Below is a small trained network, with its code and all its weights. Each question gives an input and a target symbol and asks what happens when units are switched off, that is, made to give their printed mean instead of their output.

import numpy as np


def w(rows, s, z=0):
    codes = np.array(rows[::2]) - 128.0
    scale = np.full(codes.shape[1], s)
    scale[-1] = z or s
    return codes * scale


def norm(h):
    return h / np.sqrt((h * h).mean(-1, keepdims=True) + 1e-5)


def f(y):
    return np.maximum(y, 0)


def softmax(a):
    e = np.exp(a - a.max(-1, keepdims=True))
    return e / e.sum(-1, keepdims=True)


def log_softmax(a):
    a = a - a.max(-1, keepdims=True)
    return a - np.log(np.exp(a).sum(-1, keepdims=True))


def net(x, mask):
    ids = ['ΘΞαγδζλμτφ'.index(c) for c in x.split()]
    T = len(ids)
    res = E[ids] + P[:T]
    u = 0
    for l in range(2):
        q, k, v = (norm(res) @ M[l].T for M in (Q, K, V))
        z = softmax(np.where(np.tri(T) > 0, q @ k.T / 2**0.5, -1e9)) @ v
        res = res + np.where(mask[u], z, O[l][:, -1]) @ O[l][:, :-1]
        u += 1
        y = f(norm(res) @ A[l][:, :-1].T + A[l][:, -1])
        res = res + np.where(mask[u : u + 8], y, B[l][:, -1]) @ B[l][:, :-1]
        u += 8
    return log_softmax(norm(res)[-1] @ U[:, :-1].T + U[:, -1])


Q, K, V, O, A, B = {}, {}, {}, {}, {}, {}
E = w([
[190,53,2],'Θ',
[89,159,108],'Ξ',
[67,137,84],'α',
[126,68,187],'γ',
[100,42,182],'δ',
[92,105,30],'ζ',
[98,44,153],'λ',
[153,113,120],'μ',
[168,201,176],'τ',
[251,168,79],'φ',
],0.015)
P = w([
[177,165,178],'0',
[109,213,253],'1',
[84,194,234],'2',
[93,208,202],'3',
[186,205,125],'4',
[231,209,126],'5',
],0.0062)
Q[0] = w([
[191,170,254],'0.h0',
[49,76,152],'0.h0',
],0.0086)
K[0] = w([
[146,177,78],'0.h0',
[249,3,143],'0.h0',
],0.0068)
V[0] = w([
[82,98,23],'0.h0',
[85,2,180],'0.h0',
],0.005)
O[0] = w([
[3,142,138,126],'0.h0',
[113,172,110,251],'0.h0',
],0.012,0.0016)
A[0] = w([
[72,137,105,110],'0.n0',
[108,9,187,101],'0.n1',
[109,46,119,145],'0.n2',
[144,155,91,27],'0.n3',
[69,91,132,86],'0.n4',
[81,117,60,254],'0.n5',
[142,227,103,57],'0.n6',
[117,77,106,165],'0.n7',
],0.014,0.002)
B[0] = w([
[163,217,141,188],'0.n0',
[190,170,48,254],'0.n1',
[103,118,163,189],'0.n2',
[180,175,162,167],'0.n3',
[114,162,157,180],'0.n4',
[164,109,254,247],'0.n5',
[194,44,74,200],'0.n6',
[112,224,187,172],'0.n7',
],0.0073,0.0068)
Q[1] = w([
[184,11,32],'1.h0',
[52,126,254],'1.h0',
],0.005)
K[1] = w([
[86,245,106],'1.h0',
[13,62,182],'1.h0',
],0.012)
V[1] = w([
[197,6,121],'1.h0',
[76,93,150],'1.h0',
],0.012)
O[1] = w([
[100,64,150,109],'1.h0',
[248,129,245,2],'1.h0',
],0.015,0.0054)
A[1] = w([
[2,121,49,102],'1.n0',
[127,11,236,128],'1.n1',
[217,72,106,1],'1.n2',
[97,25,73,132],'1.n3',
[235,199,109,123],'1.n4',
[170,13,94,166],'1.n5',
[97,222,52,31],'1.n6',
[100,146,201,137],'1.n7',
],0.0081,0.0012)
B[1] = w([
[232,106,64,254],'1.n0',
[29,183,127,146],'1.n1',
[173,99,199,137],'1.n2',
[131,131,194,209],'1.n3',
[3,153,130,183],'1.n4',
[218,165,216,173],'1.n5',
[87,131,67,221],'1.n6',
[137,129,184,147],'1.n7',
],0.0062,0.0077)
U = w([
[12,63,161,173],'Θ',
[50,48,140,135],'Ξ',
[105,138,118,69],'α',
[171,26,98,254],'γ',
[62,54,72,89],'δ',
[175,250,123,247],'ζ',
[95,141,18,111],'λ',
[90,37,133,93],'μ',
[205,107,136,39],'τ',
[254,109,114,21],'φ',
],0.01,0.0034)

Each question gives the input, a string of symbols that net reads in full, and the target symbol t.
The units are the heads (2 rows each of Q, K, V and O) and the neurons (one row each of A and B). Each row of codes is followed by its name. A weight is (code - 128) times the scale printed after its matrix; where a second scale follows, it is the last column's (O, A, B and U).
mask holds one flag per unit, layer by layer, with each layer's heads first. A switched-off unit (its flag False) gives its mean, the last column of its rows in O or B, instead of its output. The means were averaged over made-up inputs and are rounded, as every weight is.
A unit's drop is (log p(t) with every unit on - log p(t) with that unit switched off) / (log p(t) with every unit on - log p(t) with every unit switched off).
The circuit of an input: a set's keep is (log p(t) with only the set's units on - log p(t) with every unit switched off) / (log p(t) with every unit on - log p(t) with every unit switched off). Starting from the 12 units with the biggest drops (on a tie, the unit counted first), units are removed one at a time, each time the one whose removal leaves the highest keep (on an exact tie, the one counted first), for as long as the keep stays at least 0.8.
circuit, biggest first: the units of the circuit, biggest drop first
top k neurons: the k neurons with the biggest drops, biggest first
k most important neurons of layer l: the k neurons of layer l with the biggest drops, biggest first
drop of u: that unit's drop, to one decimal
input λ ζ τ, target λ: top 2 neurons	(0.n5; 0.n6)
input φ ζ δ γ, target γ: top 2 neurons	(0.n5; 0.n1)
input ζ γ τ ζ, target ζ: circuit, biggest first	(0.n5; 1.h0)
input γ τ δ, target γ: circuit, biggest first	(0.h0; 1.h0)
input λ δ Θ δ, target λ: top 3 neurons	(0.n1; 0.n5; 0.n6)
input γ λ ζ, target γ: 2 most important neurons of layer 0	(0.n5; 0.n7)
input ζ ζ ζ δ, target ζ: top neuron	(0.n1)
input ζ ζ γ, target ζ: top 2 neurons	(0.n1; 0.n5)
input α ζ λ ζ φ, target λ: 2 most important neurons of layer 1	(1.n4; 1.n0)
input φ γ ζ φ, target γ: top 2 neurons	(0.n6; 0.n1)
input λ Θ γ, target λ: 2 most important neurons of layer 0	(0.n1; 0.n5)
input ζ μ γ, target ζ: top 2 neurons	(0.n6; 0.n1)
input λ δ δ φ τ, target λ: 2 most important neurons of layer 0	(0.n5; 0.n1)
input ζ δ Θ, target ζ: top 2 neurons	(0.n5; 0.n1)
input λ ζ ζ λ, target λ: top neuron	(0.n1)
input Θ ζ ζ, target Θ: 4 most important neurons of layer 0	(0.n0; 0.n1; 0.n4; 0.n2)
input γ φ Θ ζ, target γ: 4 most important neurons of layer 0	(0.n5; 0.n1; 0.n6; 0.n4)
input ζ ζ γ λ, target ζ: drop of 1.h0	0.4
input γ Ξ τ, target γ: drop of 1.h0	0.8
input λ ζ τ φ, target λ: drop of 1.h0	0.2
input ζ ζ Ξ γ δ, target ζ: top neuron	(0.n6)
